What each symbol does to the elements:
ρ: gel->sas, kod->mez, fet->gel, zud->gik, lop->vuz, zev->mup, bek->lun, rek->fup, lef->tur, ler->rab, met->bek, mup->bil, ges->fup, tok->lin, taf->vib, roz->zur, vuz->zud, zur->fur, luk->nur, lin->kab, tuz->dud, mor->rak, zon->sak, nur->nus, fup->tob, dek->veg, kar->lop, tal->ler, zed->rek, fur->dak, sas->sas, vib->sas, zap->gug, rab->rel, ked->mor, tob->lin, doz->val, val->fid, gik->lun, rel->vib, rak->lef, bil->tuz, mez->met, dak->zev, sok->veg, rin->kod, veg->tok, zem->bop, sak->zap, kuz->sok, vul->doz, fir->vul, nus->ges, dud->bek, lun->lun, gug->fir, bab->rel, tur->fet, bop->zed, kab->kod, fid->bab, mur->kar
γ: gel->rak, kod->tok, fet->mor, zud->dak, lop->zur, zev->dud, bek->zed, rek->ges, lef->roz, ler->bab, met->mup, mup->dud, ges->kab, tok->zed, taf->sak, roz->vul, vuz->dud, zur->mup, luk->fup, lin->dud, tuz->bek, mor->val, zon->fir, nur->lun, fup->kod, dek->ler, kar->gik, tal->zon, zed->nus, fur->bil, sas->gug, vib->zap, zap->dek, rab->ler, ked->doz, tob->kuz, doz->kar, val->lop, gik->fid, rel->tur, rak->fir, bil->met, mez->zem, dak->tuz, sok->taf, rin->ler, veg->vib, zem->luk, sak->nus, kuz->rek, vul->ler, fir->rel, nus->met, dud->bek, lun->tuz, gug->bab, bab->fir, tur->ked, bop->nur, kab->rek, fid->vuz, mur->zud

In the rows, zero is written as 74.

The rows follow the links: the fewer symbols apart two elements are, the more alike their rows tend to be.

Named rows; a name shown again gets a slightly different row:
rin:   74    57   100    88    67    81    54    98    77    61    64    51   103    86    67    60    78    82    55    58    76    87    84    59   118    91    90    44    90    58    78    78    93    93    76    72    64    84    67    95    57    60   103    72    99    77    81    55    55    91    99
kab:   66    69    64    98    58    80    44    86    75    34    76    93    87    93    96    70   103    88    66    91    86    73    83    68    72    71   101    77    58    53    82    50    77    65    82    70    56    82    70    76    22    90    74    50    80    55    63    68    97    58    83
ges:   58    72    55    81    59    81    50    85    83    39    80    98    76    95    93    73    95    80    80    93    84    70    83    62    61    76    90    81    41    70    78    49    77    52    86    67    54    72    63    71    34    96    75    46    66    49    61    83    96    43    72
zem:   82    46    79    60    59    99    88    86    72    74    81    58    87    73    66    60    91    66    60    93    50    99    66    71   106    64    64    65    68    88    85    85   106    86    86    68    63    46    61   102    88    55    95    52    64    81    93    74    72    41    88
bop:   69    46    76    52    67    90    92    89    85    70    84    55    88    72    56    74    82    65    61    92    54   100    72    78    92    64    54    79    61   102    88    80   108    85    88    72    56    49    57   101    86    55   101    49    64    85    93    86    80    37    86
taf:   56   113    51    87    56    76    66    64   102   102    55    66    81    64    64    94    54    80    87    68    58    76    53   100    73    56    60    85    68    77    84    82    75    74    64    75    80    61    94    41    70    89    80    61    39    55    50    75    62    70    49
fir:   69    82    80    57   101    73    86    84    82    78    80    57    78    81    79    51    73    70   113    64    77    69    97    32    65   117    74    62    61    85    66    77    50    62    85    66    71    84    45    58    70    81    91    81    71    48    63   100    48    89    63
gik:   79    63    66    56    95    58   103    79    51    90    80    84    72    65    66    68    68    91    82    85   120    75    87    82    30    62    63    69    74    71    80    67    84    71    75    96    70   112   112    93    97    72    80    79    81   104    89    59    83    80    71
doz:   64    82    53    68    42    88   108    76    57    95    82    79    59    63    65    70    52    78    90    70    90    54    67   103    75    86    73    42    89    83    70    74    62    63    56    80    75    96    76    89   115    67    53    98    98   109    90    85    62    66    93
vib:   71   103    75    89    72    64    54    67    94   107    55    54    92    59    56    78    74    86    76    72    50    87    69    86    89    61    73    85    61    54    74    91    52    94    58    77    89    59   112    54    61    77    82    61    40    52    75    71    53    90    46
tuz:   83    59   100    64   116    44    76    66    75    56    72    90    61    72    83   107    75    59    50    65    84    81    85    78    36    56    56   109    93    83    79    65    91    91    91    98    87    80    69    77    77    70    62    93    88    91    68    66   101    93    72
ler:   70    66    90    78    83    71    69    97    81    77    69    42    94    83    64    59    64    74    75    35    86    78    84    46   108   103    86    45    91    80    76    74    92    89    79    71    64    94    57    83    63    67   108    79    97    66    66    73    37   110    90

Each walk starts at a row. The symbols on each line, taken left to right, move it on to the next element.
Each answer is a row, close to the row of the element it stands for.
  56    85    57   102    47    70    39    86    83    45    65   102    87    86    89    87    88    85    61    82    85    66    81    87    67    64    96    87    59    58    79    51    69    67    67    71    65    78    81    66    30   103    65    50    72    53    52    68    91    63    77
γ ρ ρ ρ ρ	  65    72    84   105    60    61    36    83    81    38    65   100    89    86    87    88    87    85    46    78    92    71    86    86    72    55    95    91    75    50    76    59    74    80    70    76    59    81    84    74    29    89    61    57    89    64    62    58    99    72    79
ρ γ ρ γ γ γ γ γ ρ γ	  55    61    67    68    67    72    67    97    93    45    79    75    80    78    69    96    76    56    53    90    67    95    79    84    68    50    55   106    53    94    95    56   104    87    92    83    48    54    61    91    51    84    89    38    73    73    67    90    93    47    85
  49    98    51   109    41    74    44    80    93    65    58    96    80    81    82    91    71    83    68    79    78    60    68   108    66    56    82    90    63    66    80    55    69    66    60    68    70    75    91    49    37   106    68    50    64    57    47    68    88    64    68
ρ ρ γ γ ρ ρ ρ	  67    82    71    69    68    94    90    77    72    77    78    60    63    79    77    51    53    63   102    51    74    59    71    50   100   120    85    38    95    94    67    81    76    61    75    61    74    89    36    73    91    73    89    91    90    84    64    89    45    79    97
ρ γ ρ γ γ γ ρ	  77    63    91    62   109    39    77    80    76    57    75    88    71    74    69   110    69    60    44    69    89    84    91    78    43    54    51   113    93    86    79    62    93   100    90   102    70    71    64    76    75    73    65    80    90    87    68    73   101    89    77
  63    59    83    44   112    44    97    91    73    65    75    80    70    67    56   101    61    61    61    73   101    96    97    80    42    61    47   103    72    94    88    64    87    94    88   102    61    88    74    83    87    70    76    67    91    95    75    81    91    77    74
γ γ γ ρ γ γ ρ γ	  63    71    87   106    49    72    37    88    85    62    57    77    96    75    63    90    82    90    38    69    67    86    76   102   105    42    93    77    80    53    83    73    82   105    61    81    70    65    90    86    47    73    76    55    81    69    78    52    77    75    90
ρ ρ γ γ γ γ	  63    79    51    91    46    81    46    87    82    39    73    96    82    91    90    76    97    87    72    90    85    66    82    73    63    69    89    81    50    64    79    45    75    59    82    65    57    74    70    70    30   103    77    46    69    50    54    79    93    49    74
  74    77    60    64    54    84    99    69    45   101    86    85    61    59    66    68    54    83    87    81    91    56    70    97    68    82    77    51    80    78    68    76    55    63    48    77    68   101    91    86   114    70    50    98    94   110    93    73    69    68    87
ρ γ γ γ γ ρ ρ	  65    62    60    88    48    87    51    89    80    36    78    86    87    92    89    68   105    87    68    97    82    71    77    71    77    73    96    75    47    67    74    57    82    61    82    65    52    75    65    85    40    92    82    42    70    53    63    77    92    40    80
ρ γ ρ γ γ ρ γ	  66    89    83    94    69    69    59    80    92   105    53    45   100    64    54    80    56    84    66    40    61    90    64    87   108    69    77    68    85    66    76    95    77   101    58    82    84    75    96    65    64    72   102    69    68    63    73    61    43   101    74
  89    72    94    66    88    62    68    68    63    74    83    82    74    66    67    72    99    86    78    95    62    78    95    67    76    81    83    87    42    45    49    84     6    80    62    73    82    60    78    66    76    67    40    81    74    57    98    85    66    81    64
ρ γ ρ ρ γ ρ γ γ ρ	  66    79    93    70    95    62    69    93    81    79    72    47    89    73    56    66    66    79    84    41    79    84    96    50    90   108    82    62    71    72    63    89    40    90    70    73    62    88    57    64    71    69    89    79    92    57    75    90    27   114    86
γ ρ ρ ρ ρ	 100    71    95    74    98    67    67    59    64    92    72    59    84    62    71    58   107    96    83    94    61    87    87    57    70    72    86    79    41    38    60    88    35    73    70    70    81    68   102    69    61    65    68    68    48    47    92    70    66    79    42
  66    88    72    62    59    74    86    78    63    81    80    89    63    65    57    88    63    74    75    74    73    64    86    97    81    79    66    75    65    74    57    74    16    81    45    77    65    73    57    69   102    70    25    92    98    93    93    96    67    74    92
γ γ ρ ρ ρ γ ρ ρ ρ γ	  70   102    67    81    82    71    64    69    93   112    56    50    88    63    65    69    66    79    99    64    54    87    66    68    81    72    64    77    58    70    78    92    65    82    73    71    96    61    97    47    63    85   100    62    33    43    57    72    39    88    44
γ ρ ρ ρ ρ ρ	  79    50    88    96    52    86    41    88    67    54    70    70   102    89    76    60    98    88    49    80    73    82    80    78   114    66   105    61    74    54    80    67    91    84    73    63    61    70    73   104    43    71    92    62    84    64    81    55    81    66    93
  79    86    78    58    83    71    78    70    67    71    87    82    61    67    69    76    81    70    90    78    69    66    97    70    77    98    71    77    51    70    49    82     5    69    63    65    68    61    48    56    90    73    32    90    87    67    87   111    59    79    78
ρ ρ γ γ ρ γ γ γ γ	  85    65   100    75   110    52    64    67    66    53    73   100    66    77    86   100    71    63    42    65    89    73    79    79    42    52    63   100    99    64    80    62    95    81    88    95    86    79    78    75    67    75    55    98    93    83    69    54   113   100    73
ρ ρ γ γ ρ γ γ γ γ	  67    76    43    59    73    80    81    83    96    62    80    76    69    80    77    91    74    54    81    93    66    85    74    62    59    71    54    97    53   108    88    60   104    64    97    69    57    54    51    73    71    89    97    46    49    69    59   103    84    44    69
  63    52    65    39    76    77    94    91    82    69    85    62    76    73    57    84    77    54    72    95    69   105    80    77    74    66    37    87    59   107    90    71   104    81    93    81    57    59    55    98    91    63   106    46    66    87    80    97    83    39    80
γ ρ γ γ γ ρ γ γ ρ ρ	  91    48    92    72    57    98    73    78    70    66    78    59    93    86    70    65    99    66    51    88    46    91    64    70   118    63    79    64    79    74    83    85   109    89    83    65    78    47    67   112    75    50    93    60    70    81    96    66    78    54    89
γ γ γ ρ γ ρ	  57   109    52   101    39    70    55    70    99    97    51    81    75    62    64    97    57    81    66    68    63    74    52   115    84    45    68    87    78    67    86    75    72    80    53    75    77    64   104    46    64    95    74    63    55    64    59    67    73    71    63
